Below are the code and all the weights of a small trained network. Each question names an input and a target symbol and asks about switching units off, where a switched-off unit gives its printed mean instead of its output.

import numpy as np


def w(rows, s, z=0):
    codes = np.array(rows[::2]) - 128.0
    scale = np.full(codes.shape[1], s)
    scale[-1] = z or s
    return codes * scale


def norm(h):
    return h / np.sqrt((h * h).mean(-1, keepdims=True) + 1e-5)


def f(y):
    return y / 2 * (1 + np.tanh(0.7978845608 * (y + 0.044715 * y**3)))


def softmax(a):
    e = np.exp(a - a.max(-1, keepdims=True))
    return e / e.sum(-1, keepdims=True)


def log_softmax(a):
    a = a - a.max(-1, keepdims=True)
    return a - np.log(np.exp(a).sum(-1, keepdims=True))


def net(x, mask):
    ids = ['αβδεζηθλμξπστφψω'.index(c) for c in x.split()]
    T = len(ids)
    res = E[ids] + P[:T]
    u = 0
    for l in range(2):
        r = norm(res)
        for j in range(3):
            rows = slice(2 * j, 2 * j + 2)
            q, k, v = (r @ M[l][rows].T for M in (Q, K, V))
            z = softmax(np.where(np.tri(T) > 0, q @ k.T / 2**0.5, -1e9)) @ v
            o = O[l][rows]
            res = res + np.where(mask[u + j], z, o[:, -1]) @ o[:, :-1]
        u += 3
        y = f(norm(res) @ A[l][:, :-1].T + A[l][:, -1])
        res = res + np.where(mask[u : u + 12], y, B[l][:, -1]) @ B[l][:, :-1]
        u += 12
    return log_softmax(norm(res)[-1] @ U[:, :-1].T + U[:, -1])


Q, K, V, O, A, B = {}, {}, {}, {}, {}, {}
E = w([
[151,228,104,152,136,118],'α',
[168,177,61,161,135,118],'β',
[165,114,169,170,71,69],'δ',
[188,150,65,116,146,99],'ε',
[176,98,176,155,90,65],'ζ',
[155,249,92,144,87,135],'η',
[124,217,137,130,173,73],'θ',
[157,85,184,142,82,59],'λ',
[165,151,169,181,81,69],'μ',
[136,130,121,182,2,90],'ξ',
[114,123,142,79,198,101],'π',
[170,195,103,90,115,169],'σ',
[47,136,125,158,162,71],'τ',
[112,122,132,135,207,97],'φ',
[95,203,129,141,143,136],'ψ',
[121,183,162,105,165,122],'ω',
],0.0044)
P = w([
[131,143,78,78,121,86],'0',
[184,136,113,143,160,104],'1',
[169,132,133,133,160,106],'2',
[166,127,141,151,149,123],'3',
[157,129,152,153,146,133],'4',
[152,130,154,159,145,149],'5',
[146,128,160,162,144,163],'6',
[138,123,167,161,142,178],'7',
[130,119,173,160,142,194],'8',
[122,111,178,159,141,211],'9',
[108,102,176,155,129,232],'10',
[100,102,182,154,134,243],'11',
[87,92,192,150,140,254],'12',
],0.0038)
Q[0] = w([
[96,149,74,57,191,58],'0.h1',
[65,141,94,103,205,178],'0.h1',
[176,103,223,156,73,119],'0.h2',
[96,98,134,101,146,65],'0.h2',
[104,181,10,28,162,178],'0.h3',
[95,124,56,99,150,75],'0.h3',
],0.011)
K[0] = w([
[175,163,119,102,127,16],'0.h1',
[165,120,54,145,100,64],'0.h1',
[122,113,159,116,109,229],'0.h2',
[203,182,85,161,144,148],'0.h2',
[196,155,60,121,92,2],'0.h3',
[162,144,58,105,163,11],'0.h3',
],0.0096)
V[0] = w([
[148,124,150,76,151,227],'0.h1',
[112,57,130,128,205,165],'0.h1',
[173,138,84,86,114,207],'0.h2',
[35,106,197,95,154,84],'0.h2',
[5,76,61,215,199,60],'0.h3',
[59,84,112,65,226,203],'0.h3',
],0.0027)
O[0] = w([
[107,75,160,169,159,4,72],'0.h1',
[153,159,146,74,94,57,53],'0.h1',
[101,123,106,178,78,130,57],'0.h2',
[98,108,134,100,183,81,98],'0.h2',
[225,111,153,64,121,189,58],'0.h3',
[178,222,100,113,45,96,5],'0.h3',
],0.0037,0.002)
A[0] = w([
[161,72,96,107,165,191,152],'0.n1',
[184,133,108,125,45,49,122],'0.n2',
[130,160,145,112,153,99,123],'0.n3',
[175,155,185,92,3,145,64],'0.n4',
[141,83,161,113,84,105,129],'0.n5',
[74,142,89,42,145,136,106],'0.n6',
[199,137,74,98,178,123,15],'0.n7',
[172,119,138,128,208,72,237],'0.n8',
[227,161,169,97,47,87,6],'0.n9',
[148,220,129,135,114,161,38],'0.n10',
[128,171,76,190,137,154,87],'0.n11',
[141,159,128,135,64,17,8],'0.n12',
],0.0055,0.0013)
B[0] = w([
[60,194,151,135,113,99,180],'0.n1',
[131,83,241,89,67,122,139],'0.n2',
[120,73,98,193,119,159,143],'0.n3',
[103,184,189,161,120,200,144],'0.n4',
[213,138,121,158,156,180,133],'0.n5',
[214,113,140,188,91,84,96],'0.n6',
[79,79,172,193,184,148,132],'0.n7',
[71,135,154,87,61,209,250],'0.n8',
[75,237,208,85,88,169,148],'0.n9',
[61,17,118,134,168,147,184],'0.n10',
[106,129,245,20,132,148,215],'0.n11',
[3,94,202,167,141,66,128],'0.n12',
],0.0033,0.0022)
Q[1] = w([
[46,142,94,69,149,82],'1.h1',
[48,78,111,76,220,199],'1.h1',
[242,69,159,251,81,123],'1.h2',
[64,113,152,146,189,184],'1.h2',
[89,161,102,51,157,142],'1.h3',
[68,94,118,91,200,153],'1.h3',
],0.012)
K[1] = w([
[186,76,125,50,164,84],'1.h1',
[147,107,32,51,118,98],'1.h1',
[69,137,181,236,86,171],'1.h2',
[79,195,60,124,152,109],'1.h2',
[160,105,78,1,118,135],'1.h3',
[153,107,69,68,131,63],'1.h3',
],0.0096)
V[1] = w([
[184,79,142,32,172,141],'1.h1',
[93,41,100,149,15,191],'1.h1',
[149,47,91,43,75,179],'1.h2',
[190,209,117,175,241,116],'1.h2',
[160,83,92,67,123,2],'1.h3',
[193,137,36,121,161,82],'1.h3',
],0.0046)
O[1] = w([
[152,92,214,210,127,73,141],'1.h1',
[45,170,147,159,158,186,129],'1.h1',
[176,122,205,216,65,192,51],'1.h2',
[110,84,137,3,118,76,156],'1.h2',
[45,139,163,150,13,76,4],'1.h3',
[103,110,181,122,34,170,1],'1.h3',
],0.0049,0.0023)
A[1] = w([
[82,167,114,115,25,141,136],'1.n1',
[162,89,139,111,210,126,123],'1.n2',
[163,105,197,115,173,59,100],'1.n3',
[51,213,137,209,91,139,55],'1.n4',
[60,128,139,65,184,157,128],'1.n5',
[40,125,153,198,91,15,165],'1.n6',
[119,231,190,230,77,109,93],'1.n7',
[130,152,48,199,172,13,254],'1.n8',
[68,2,217,160,49,39,113],'1.n9',
[171,164,216,150,218,132,148],'1.n10',
[88,112,232,174,95,155,84],'1.n11',
[235,89,114,122,76,62,178],'1.n12',
],0.005,0.0019)
B[1] = w([
[131,74,69,67,117,156,134],'1.n1',
[182,138,83,132,50,116,219],'1.n2',
[112,82,64,148,92,85,162],'1.n3',
[177,100,84,141,93,72,145],'1.n4',
[159,86,155,182,63,48,196],'1.n5',
[150,165,41,155,92,194,165],'1.n6',
[133,58,138,26,140,77,156],'1.n7',
[143,28,151,113,96,200,181],'1.n8',
[173,251,132,126,178,136,186],'1.n9',
[97,104,104,98,39,74,254],'1.n10',
[159,65,72,117,204,108,167],'1.n11',
[52,105,203,168,253,146,122],'1.n12',
],0.0042,0.0043)
U = w([
[127,45,120,128,19,18,20],'α',
[188,219,188,52,166,217,90],'β',
[75,188,37,50,49,177,157],'δ',
[183,164,187,212,216,54,114],'ε',
[138,190,90,205,151,255,214],'ζ',
[15,84,160,183,192,75,226],'η',
[150,127,156,239,67,168,238],'θ',
[156,179,243,80,59,157,199],'λ',
[222,242,91,167,71,71,32],'μ',
[185,85,30,58,227,122,71],'ξ',
[77,120,196,9,168,39,76],'π',
[84,207,71,179,170,41,123],'σ',
[36,162,137,100,212,172,254],'τ',
[51,49,31,188,85,181,86],'φ',
[160,24,233,163,159,177,128],'ψ',
[70,48,158,53,95,236,120],'ω',
],0.01,0.0032)

Each question gives the input, a string of symbols that net reads in full, and the target symbol t.
The units are the heads (2 rows each of Q, K, V and O) and the neurons (one row each of A and B). Each row of codes is followed by its name. A weight is (code - 128) times the scale printed after its matrix; where a second scale follows, it is the last column's (O, A, B and U).
mask holds one flag per unit, layer by layer, with each layer's heads first. A switched-off unit (its flag False) gives its mean, the last column of its rows in O or B, instead of its output. The means were averaged over made-up inputs and are rounded, as every weight is.
A unit's drop is (log p(t) with every unit on - log p(t) with that unit switched off) / (log p(t) with every unit on - log p(t) with every unit switched off).
The circuit of an input: a set's keep is (log p(t) with only the set's units on - log p(t) with every unit switched off) / (log p(t) with every unit on - log p(t) with every unit switched off). Starting from the 12 units with the biggest drops (on a tie, the unit counted first), units are removed one at a time, each time the one whose removal leaves the highest keep (on an exact tie, the one counted first), for as long as the keep stays at least 0.8.
units of the circuit, in order: the units of the circuit, biggest drop first
k most important neurons: the k neurons with the biggest drops, biggest first
top k neurons in layer l: the k neurons of layer l with the biggest drops, biggest first
input ψ μ ζ ω ω ω ψ φ α μ μ μ τ, target β: 4 most important neurons	[0.n6 1.n9 0.n8 0.n10]
input μ η θ μ θ ζ, target ξ: units of the circuit, in order	[1.h3 0.h1]
input ζ π σ φ φ, target η: top 2 neurons in layer 0	[0.n8 0.n11]
input τ μ α μ μ ω μ μ ζ σ β ω, target λ: units of the circuit, in order	[1.h3 0.h3 1.n9 1.h1]
input ζ ζ ω β μ ω, target η: 2 most important neurons	[0.n8 0.n11]
input ω θ θ α φ θ μ μ λ μ τ σ, target δ: 3 most important neurons	[0.n6 0.n4 0.n1]
input μ π α τ ζ, target β: units of the circuit, in order	[0.h3 0.n9]
input μ μ β ω μ ξ ω ω ω, target ξ: top neuron in layer 0	[0.n1]
input π α ξ τ ω ζ μ λ α, target μ: 2 most important neurons	[1.n9 1.n6]
input δ ζ φ μ ω φ μ μ ω ζ, target α: top 3 neurons in layer 0	[0.n2 0.n12 0.n9]
input β π π ω ω μ φ ω ζ δ ξ ω μ, target α: 3 most important neurons	[0.n12 0.n2 1.n10]
input φ π μ ω, target ε: top 2 neurons in layer 0	[0.n6 0.n8]
input μ φ μ α σ ω σ, target ξ: top 2 neurons in layer 0	[0.n1 0.n7]
input δ θ ξ μ ζ, target ζ: top 4 neurons in layer 0	[0.n4 0.n12 0.n9 0.n11]
input σ ω ζ μ μ, target ξ: top neuron in layer 1	[1.n8]
input θ π σ φ σ φ φ ψ, target π: 3 most important neurons	[0.n6 0.n7 0.n4]
input ω ζ ψ ζ ω ω ζ β τ, target δ: top 2 neurons in layer 0	[0.n6 0.n4]
input μ α ω ψ μ ζ, target μ: top 2 neurons in layer 0	[0.n2 0.n9]
input α π μ ζ τ μ π θ ξ τ, target α: 3 most important neurons	[0.n7 0.n10 0.n11]
input ω ω ξ μ α β, target δ: top neuron in layer 0	[0.n6]
input η ω β ζ ζ ξ η, target ζ: 3 most important neurons	[0.n10 0.n11 0.n8]
input τ α ω μ π μ, target π: top 2 neurons in layer 0	[0.n9 0.n12]
input θ φ φ τ μ, target λ: top 2 neurons in layer 0	[0.n9 0.n2]
input α α σ μ μ μ β ω α, target α: 4 most important neurons	[0.n8 0.n11 0.n10 0.n4]
input ζ β ψ α μ β α, target η: top 2 neurons in layer 0	[0.n8 0.n11]
